B:
1: [ -15   20 -170 -182 -120   41  -64  206  268  203   -4  -40 -346 -140
  -86  -53 -212   81  177 -121]
2: [ 145 -166  -97  -55  -28  118   99  141  135   85 -179  -35   16  -32
  -35  -84  -71  136   74  -71]
3: [-229  205  -86  -70  242  -43 -214   86  107   83  -51  111 -127   27
 -118  -73   56  -17   64   65]
4: [ -24 -105  -32  134  -48  147  144   68   -8   61  -34   23   59 -111
  -18    5  -63   -8  -44 -125]
5: [ -16  -34 -102 -179 -102   94   19   56  139  168 -117  -13 -190   41
  140   30 -151   53  -55   50]
6: [-225  -17  -53  176  101  109  -75  -72 -126   14   69  175   65 -134
  -45  101  175 -191  -47    1]
7: [  76  -15  -88 -220 -145   62  167   57  166  136   84  -59 -293   -8
 -141    2 -183   46   65 -103]
8: [ -74   98 -148 -182   -8   21 -109  -11   74   76   43   49 -250    8
   26   87  -73   63   56   39]
9: [-169 -139 -116  411  109  156  -38  -92 -243 -103  166  178  255 -315
 -191  102  287 -219   25 -100]
10: [ 121  -78  -57  126  -34  132  260  -11  -20    5   76  -61  133  -11
   23    9  -75  182  -27 -179]
11: [ -13  -60  -98  -34  -95   93   81  118  123  127  -38  -17 -134  -95
  -65  -23 -140    0   11  -84]
12: [  51  -12 -132 -179 -130   57  113  194  276  219 -125 -138 -229   32
   31 -109 -298  141  -21  -45]
13: [  55  127 -148 -203  107  -15   72  -41   79    5 -131  -94  -46  327
   78  -38 -129  215 -167  214]
14: [  85 -140  -95  -48  -83   96    2  321  213  118 -208    5 -133 -232
 -167 -122 -192   98  244 -212]
15: [ -28 -137  -41  165  -25  166  152  -54  -64   59  104   61   98 -132
  -37   56   88  -75  -30 -133]
16: [ 128  -39 -344 -281  -70  -51   18  327  290    4 -517 -231 -193  149
 -213 -233 -449  131 -125  321]
17: [-238   35 -106   32    8   69 -135   54    4   85  -95   96  -98  -82
   63   62  -56 -116  -94   93]
18: [-73   5 -12 153 182 101  23 -31 -26  69  32  89 168  -3  54 -10 168  51
  -2 -86]
19: [-199  376   45 -168  349  -96  -29  -21   89   66  -66   55  -72  374
   14  -93  -10  121 -136  153]
20: [-174  216   53   22  191   16  -69   41  -25   10 -101  123   10  107
  136   26  -68  142  -38  -17]
21: [ 106  -62  -51 -251 -112   69   55  270  217  109 -356  -30 -216   19
  -14  -87 -333  161   69  -26]
22: [-102  -86  -51  320  100  147    6 -105 -291 -177   35  172  266 -168
  -53  148  142  -71  -28  -56]
23: [ -47  -54  -52   62  -28  143  123 -308 -220  -43  350  133   -1  -54
  -30  254  212 -126  -38  -53]
24: [-221   38 -125   82   91   60 -101 -146 -171  -64   69  149   -4  -35
  -70  152  131 -193 -115  160]
25: [-115   66  -11  114   64   93    4   -8  -43   46   66   88   31  -53
  103   74   -9   90    9 -129]
26: [-107   58   26 -117   38   67   30  -71  -30   46   44  139 -146   40
  -44   98   26  -67   -7    2]
27: [-153  246 -104  -51  106  -28  -60    3    4  -14  -16    8 -110  134
   57   39 -168  128 -102   91]
28: [-186  -94  -64  220   39  153  -14 -120 -164    7  147  168   97 -194
  -47  140  212 -214  -41  -48]
29: [ -93  435   29 -206   81  -52  103 -207 -102  -76  183   12 -195  391
  236  194 -259  308 -179   61]
30: [  92 -156  -21 -284  -58   72  143 -148 -147 -169  148  213 -279 -115
 -637  153  152 -334  202    5]
31: [ 134 -171 -120  -60 -141   81  106  333  116  -41 -371  -43  -98 -154
 -278 -116 -350   67   97  -60]
32: [-119  -63   27  360  115  181  165 -219 -258  -35  222  132  315  -56
   79  142  246  -74 -151 -116]
33: [ -22 -113  -79 -106 -103  135  170  -17   57  136 -216  -52  -33  162
  172   19 -126  -59 -313  202]
34: [-210  127  -39  -12   55   44 -109   33    7   68   27  128 -154  -68
   -5   71  -39  -37   31  -35]
35: [  28    6  120  -29  212  106   20  -69  -66   -3 -101  183  146  121
  142   48  164  173   84  -83]
36: [ -17   84   -6   33  240   39  105 -108  -18   21  107   50  125  140
  -72  -39  181   79  -10  -40]
37: [ -13  -58 -163  -72  -37   45   74  169  162  101 -167  -74 -116  -22
 -183 -120 -160  -47  -66   73]
38: [-101   39  -86  -17   50   58 -105  157  140  143 -127   47  -87  -66
   73  -45  -82   86   60  -57]
39: [  14  -90  -99  135   43  118   80  -22  -12   43  128   36   80 -128
  -78    9  112   25   80 -155]
40: [ 133 -109 -120 -152 -100   83  149  229  265  178 -246 -131 -117   34
  -19 -151 -253  144  -10  -33]
41: [-109  121   26  252  360   55   60 -163 -163  -72  117  117  344  128
   17   -2  285   90  -79  -43]
42: [-263  179   -9 -115   12   53 -143  -99  -64   82   76  175 -236   30
  194  210  -41  -45  -58   57]
43: [-210   31   17   59   30   96  -55   22  -91   10  -90  168  -34  -73
   18  100  -26 -114  -68   21]
44: [ -15  -93  101  132  125  155   63   49  -23   71  -88  151  175  -74
   71   -5  120   77   87 -203]
45: [  26 -149   74  145  100  157   22   93  -30   28  -40  186  136 -229
 -103   -6  151   40  259 -298]
46: [  36  -79 -103 -182 -185  127  146   -9  121  183  -61  -77 -178   90
  202   65 -186   61 -154   57]
47: [ 218 -255   85   23  -69  202  325  166   88   98 -287  -28  173   16
   84  -97 -128  179  -14 -189]
48: [  63   16  -24 -105  -51   80  223   -4   34   42  -48  -50  -63  147
   41   17 -185  126 -121   -6]
49: [-161   77   39  -77  -47  103   21   83  118  223 -107   46 -161   50
  248   30 -176   44 -117  -33]
50: [ 111  147  109  -32  238   40  271 -119   48   81  214    1  110  259
   35  -57  123  299   41 -226]
51: [-175   -1 -121   48   49   84  -62 -169 -138  -23  177  147  -55  -97
 -111  156  173 -204  -31   73]
52: [-175  152   23 -328  -60   47 -117   53   95  151 -272  106 -330  189
  331  125 -254   59 -139  185]
53: [-224   28 -150 -168  -16   55 -191  -63  -18   67 -121  123 -213   41
  107  146   -7 -179 -150  290]
54: [ -69  168 -174 -154   45  -38  -20   31   78    8  -36  -42 -199  123
  -77   -8 -182   77  -73  134]
55: [ -40   -1  -54  -19 -224  140  130  -77  -40   81  238   29 -221 -122
  100  210 -177   26   -5 -174]
56: [-184   34   36  179  118  114  -60   -2 -105   19   28  192   88 -129
   44   85   94  -26   37 -129]
57: [ 348 -142  186 -345 -102  139  198  261  151   32 -466   57  -97  103
  155  -32 -345  444  249 -246]
58: [ -14   95 -146   52  102   28   85 -145 -113  -97  109  -15   78  136
   -2   72   -3  120 -127   83]
59: [ -93  110 -111 -157  -62   36    3   -9   15   33 -107  -10 -184  146
  153  100 -239   74 -180  161]
60: [ -87  -96   24  223  100  148  126   -1  -72   44  -62   81  226  -40
   20  -13  108  -58 -116  -64]
61: [ -22 -148 -293  278   14   81  -44  138  -38  -96  -29  -11  122 -310
 -310  -54  -20  -54   80  -51]
62: [ -64 -121 -159  150   92   95  -58   24  -43  -15  -36   80  113 -158
 -153   -3  143  -92   38   13]
63: [-245  140   51  268  292   49  -57    8 -126  -42   16  179  207  -47
  -53   -8  143  -13  -12  -90]
64: [ -12  124 -184 -111 -127   17   44 -155 -122 -123  343   37 -292  -79
 -179  231 -136   23   83  -56]
65: [-149   -1 -103  -84  -21   75 -224   29  -13   39  -36  182 -202 -168
   16  141    2  -61  139    2]
66: [  31   -7   30 -208  -34  103  157   29  138  184 -223  -32  -82  241
  252  -14 -153  132 -172   73]
67: [-185   97   12  -49   99   63 -123  -30  -82   -2 -137  174  -45   61
  151  124  -11    1  -71  105]
68: [ -77  313 -135 -187  218 -133   23  100  132  -33 -137  -93 -135  310
 -204 -156 -226  148 -130  205]
69: [-274  267  110 -133  397   -9 -232 -250 -198  -74 -134  304   70  357
  260  168  269   10 -147  295]
70: [ -22  235  -96  138   34   -8  174    0 -123 -176   72  -83   54  109
  -16   53 -327  266 -145  -56]
71: [  45  125 -166 -203   82  -51   13  179  280  135  -41  -98 -211   77
 -197 -187 -156  170  114  -31]
72: [-118  119  -33  -79  113   12  -77  119   79   54 -204   65  -81   79
   35  -40 -119   83  -22   57]

[  38   62  -30  -68   82   86    8   66    1   55  173   41  -57    8
 -114    8 -116  133    2  -55 -119   70 -182  -51   47   -9  -47   76
  -95   60] => 66
[  28  -47  -77  -74   68   22   91   40   61   79  111  -36 -166   17
   -6   67  -86   72  -17  -66 -110   13 -178    1  -44 -102  -52   62
   37  125] => 15
[ -56  -76   -9   25   71  103 -110   34  -10   40 -172    0  -25   78
   67   52 -102 -100  -98  110  151  -46  -50  -68   17  -23  -32    1
  -15   -9] => 38
[  98 -107  -21  -47  111  131   -9  226  219  180 -159  -19 -285  166
  -18  175 -188 -139    8   16    0   34 -343   -9 -116 -152  127  -83
  144   52] => 25
[-123  -14  -79  -26   13  -39   10 -124  -42   -9   11  -34   -2  -41
   86  -20  -13  -11  -77   58   30  -92   72   -7   36  -84 -177   88
  -26   68] => 11
[ -52 -100  -72  -14  -21  -19  135   -5   94   42  -82  -14 -254   32
  105   84   17  -69  -18  137  -58  -18  -87   17 -102 -150  -91   20
  175   67] => 7
[ 137 -367  148  152  -33  188  113  351  283  122 -330   41 -501  371
  161  272   84 -134  -21  316    1  244 -436 -135 -194   31  266 -206
  307  -55] => 71
[ -65  104  190  -11   33   21 -117  -18   24  -62   53  143   -6   35
  -22 -156 -113    2    1   83   77  124    4 -108  147  -30  -86   84
 -278  -73] => 35
[-102 -167   53  338   46   -8  144 -149  -29  -75  276 -113  276  299
   99  -79   -3    0  -63  -38  118  112   19 -218   73  163  171  -33
 -220   83] => 16
[ 155  -58 -195 -123  176  253   34  216  128  157 -157  -49 -259   50
  -59  207 -260 -144   16   -1   50 -138 -269   -5 -215 -113  208 -151
  145   23] => 42
[   1 -153  -15   95   15   59  137   -1    1   -5  114  -49  -65  122
   87   45   48   82  -61   55  -25   57  -96 -112  -25   78   52  -11
   -8   68] => 37
[ -76   23   30  -65   23 -116   10   -9  183  110   56  -18 -135   73
   14  -10  -80  -51   13  -22  -80   59 -149   38   62 -220 -117   69
   -4  109] => 10
[ -40    6 -186  -27  119  116  -17  -57 -106   19   35  -82  113  -31
    1   24 -135   -7  -83  -22   92 -178   33  -43   -4   10  -15    2
  -75   56] => 17
[-131  -11 -100   59  -13    1   47  -74   28   24  -54  -40   22   60
   68    8   42 -114  -30  177   32  -63   31  -35   19  -38  -48  -52
   24    2] => 54
[  38  104 -157 -108  121   61   89  -63 -107   13  422  -66  115  -90
 -123  -52 -110  261  -15 -212 -149  -55  -63  -45   70   52  -38   87
 -209  141] => 33
[  32   11 -157 -100  106  148  -30  108  -10  118  -60   -4 -117  -20
  -80  130 -151    7  -43    0  -51  -67 -198    3  -49  -79  -69   31
   91   66] => 49
[ -50   54   87  -10  -52   26  -42  107   92   68  -16  104 -128   85
  -32   -1   99   59   11  210 -143  167 -182  -59  126   14  -98    9
  -14  -54] => 41
[   4   52 -145  -59  137   66   32    0   74   84   89  -88   16   32
  -45   16 -185  -75   12  -87   32 -119  -74  -12  -23  -94   88  -68
  -76   69] => 59
[-113   43  -54  -47   34  -75   14 -123  -25   13  129  -38   32  -34
   24  -54  -53   45  -47  -31  -36  -44   21   -3   83 -101 -189  125
  -88  108] => 4
[ -54   20  158   48   59  -88   23  -64   32  -15  323   57   16  100
  -56 -122 -142  140    2 -161  -89  225 -136  -87  142  -85 -135  218
 -230  136] => 47
[  21  -47  121  -18  -70   57   37  149  128   41  -59  112 -280   99
   37   41  141   64   10  262 -129  183 -210  -77   34   31  -26  -31
   42  -66] => 36
[-149   29 -168  -97   17 -143   96 -176  196   57 -137 -123 -134  -45
  152  -21  -89 -327   19  103  112 -265  151  104  -91 -336  -47  -87
   76   54] => 64
[-193  242  -15 -255   27 -105 -206 -320 -160 -142   91  -10  226 -319
  135 -296  -18   51 -112   62  209 -318  480    4  263  -38 -292  106
 -446  -57] => 5
[  99 -171 -101   22  122  194   62  187  159  128 -212  -55 -258  178
   37  207 -184 -193  -14   70   93  -41 -263  -43 -203  -97  207 -142
  187   31] => 8
[ 158   97   77  -36  117  296  -53  196   22  -19   91  127  -43   68
 -143  -45 -144   63   53   94   43   93 -159 -190   26  182  264 -145
 -273 -160] => 69
[-101   60   39   36 -148   98  -24   80  -18   -5 -144  162 -103   23
    3    0  267   49  -11  459 -123  128  -63 -101  110  146 -129  -45
   37 -182] => 19
[ -69    7   17   -8   27 -130   40   47  394  211  -60  -89 -164  224
   34   28  -85 -276   89   42  -31   38 -215   55   16 -283   94 -137
   66   62] => 70
[-215  202  207 -190 -219 -175 -156  -47   99  -14 -183  231 -243 -146
   98 -155  290   32    1  463 -142  114   87   42  261 -118 -447  116
  -54 -165] => 50
[ -51  173  -84 -216   37  -63  -20  -53   33   76  179   -8  -46 -138
  -58  -65  -38  127    6  -48 -157  -64  -37   59  123 -124 -202   94
 -112   81] => 32
[-155   38 -113  -14   45  -63   15 -210 -100  -35  139  -76  156  -67
   63  -88  -45   21  -81  -24   44 -140  154  -15   94  -56 -178  106
 -136   97] => 9
[ -69   63 -107  -23   92   47   18 -112  -81  -31  128  -35  110  -48
  -13  -64 -128    8  -36  -32   63 -120   76  -54   35  -27  -53   46
 -153   43] => 43
[-120 -218   68  213   45    1   22  -61   12  -22 -105   -8  -23  215
  139   40 -123 -154 -101   58  173   78  -50 -114  -37  -84  -47   91
   27   81] => 14
